Here is a tiny trained network, its code and every weight. The questions are about switching its units off for an input and a class, where a switched-off unit gives its printed mean instead of its output.

import numpy as np


def w(rows, s, z=0):
    codes = np.array(rows[::2]) - 128.0
    scale = np.full(codes.shape[1], s)
    scale[-1] = z or s
    return codes * scale


def f(y):
    return y / 2 * (1 + np.tanh(0.7978845608 * (y + 0.044715 * y**3)))


def log_softmax(a):
    a = a - a.max(-1, keepdims=True)
    return a - np.log(np.exp(a).sum(-1, keepdims=True))


def net(x, mask):
    res = np.array(x, float).reshape(1, 2) / 4 @ E
    y = f(res @ A[0][:, :-1].T + A[0][:, -1])
    res = res + np.where(mask, y, B[0][:, -1]) @ B[0][:, :-1]
    return log_softmax(res[-1] @ U[:, :-1].T + U[:, -1])


A, B = {}, {}
E = w([
[17,92,199,148,151,113,86,93,59,135,204],'x0',
[185,6,203,74,126,184,239,104,73,106,83],'x1',
],0.012)
A[0] = w([
[211,148,134,123,144,147,178,167,206,78,73,124],'neuron 1',
[176,109,154,110,111,134,195,91,40,160,143,112],'neuron 2',
[137,161,152,104,145,168,105,55,144,137,112,252],'neuron 3',
[181,105,165,71,119,150,154,111,65,155,108,167],'neuron 4',
[180,124,70,152,108,134,179,142,195,93,62,93],'neuron 5',
[254,89,85,157,80,154,99,162,157,161,96,94],'neuron 6',
[105,67,173,186,196,70,147,114,50,142,227,86],'neuron 7',
[80,71,214,161,170,137,99,67,86,121,186,127],'neuron 8',
[105,133,61,195,125,79,24,145,149,171,120,68],'neuron 9',
[123,37,100,54,161,147,175,90,129,66,145,102],'neuron 10',
[129,116,174,156,168,143,195,96,60,86,46,86],'neuron 11',
],0.0082,0.013)
B[0] = w([
[123,83,141,154,94,194,95,179,91,147,104,220],'neuron 1',
[182,202,112,137,173,113,127,97,105,158,174,198],'neuron 2',
[126,128,227,6,74,156,235,119,150,24,169,246],'neuron 3',
[161,174,139,103,162,119,102,75,136,82,124,226],'neuron 4',
[110,89,107,160,132,133,104,155,130,171,98,198],'neuron 5',
[117,91,125,200,111,154,85,125,75,178,108,192],'neuron 6',
[71,118,140,153,96,127,102,194,49,195,63,200],'neuron 7',
[123,60,147,167,68,155,111,165,118,144,68,227],'neuron 8',
[178,178,77,193,187,64,53,129,126,131,140,195],'neuron 9',
[115,174,96,121,220,123,115,86,127,167,163,193],'neuron 10',
[118,167,86,165,159,34,53,128,103,159,152,187],'neuron 11',
],0.015,0.013)
U = w([
[120,51,134,174,118,182,99,169,132,224,49,70],'0',
[158,242,92,157,247,48,82,66,161,173,200,41],'1',
[138,116,166,57,102,190,192,102,180,19,160,254],'2',
],0.012,0.0046)

Each question gives the input, the list of numbers given to net, and the class t.
The units are the neurons (one row each of A and B). Each row of codes is followed by its name. A weight is (code - 128) times the scale printed after its matrix; where a second scale follows, it is the last column's (A, B and U).
mask holds one flag per neuron, in row order. A switched-off neuron (its flag False) gives its mean, the last column of its row in B, instead of its output. The means were averaged over made-up inputs and are rounded, as every weight is.
A unit's drop is (log p(t) with every unit on - log p(t) with that unit switched off) / (log p(t) with every unit on - log p(t) with every unit switched off).
most important unit: the unit with the biggest drop
top k neurons: the k neurons with the biggest drops, biggest first
drop when u is switched off: that unit's drop, to one decimal
input [4,-4], class 0: top 3 neurons	(neuron 4; neuron 2; neuron 10)
input [6,-5], class 0: most important unit	neuron 8
input [5,6], class 1: top 3 neurons	(neuron 2; neuron 10; neuron 11)
input [-4,5], class 1: top 2 neurons	(neuron 8; neuron 4)
input [-3,0], class 2: top 2 neurons	(neuron 7; neuron 8)
input [-3,1], class 2: top 2 neurons	(neuron 7; neuron 8)
input [8,-7], class 0: top 2 neurons	(neuron 8; neuron 7)
input [1,6], class 1: drop when neuron 6 is switched off	0.0
input [3,-1], class 2: drop when neuron 5 is switched off	0.1
input [-6,-6], class 0: drop when neuron 1 is switched off	0.6
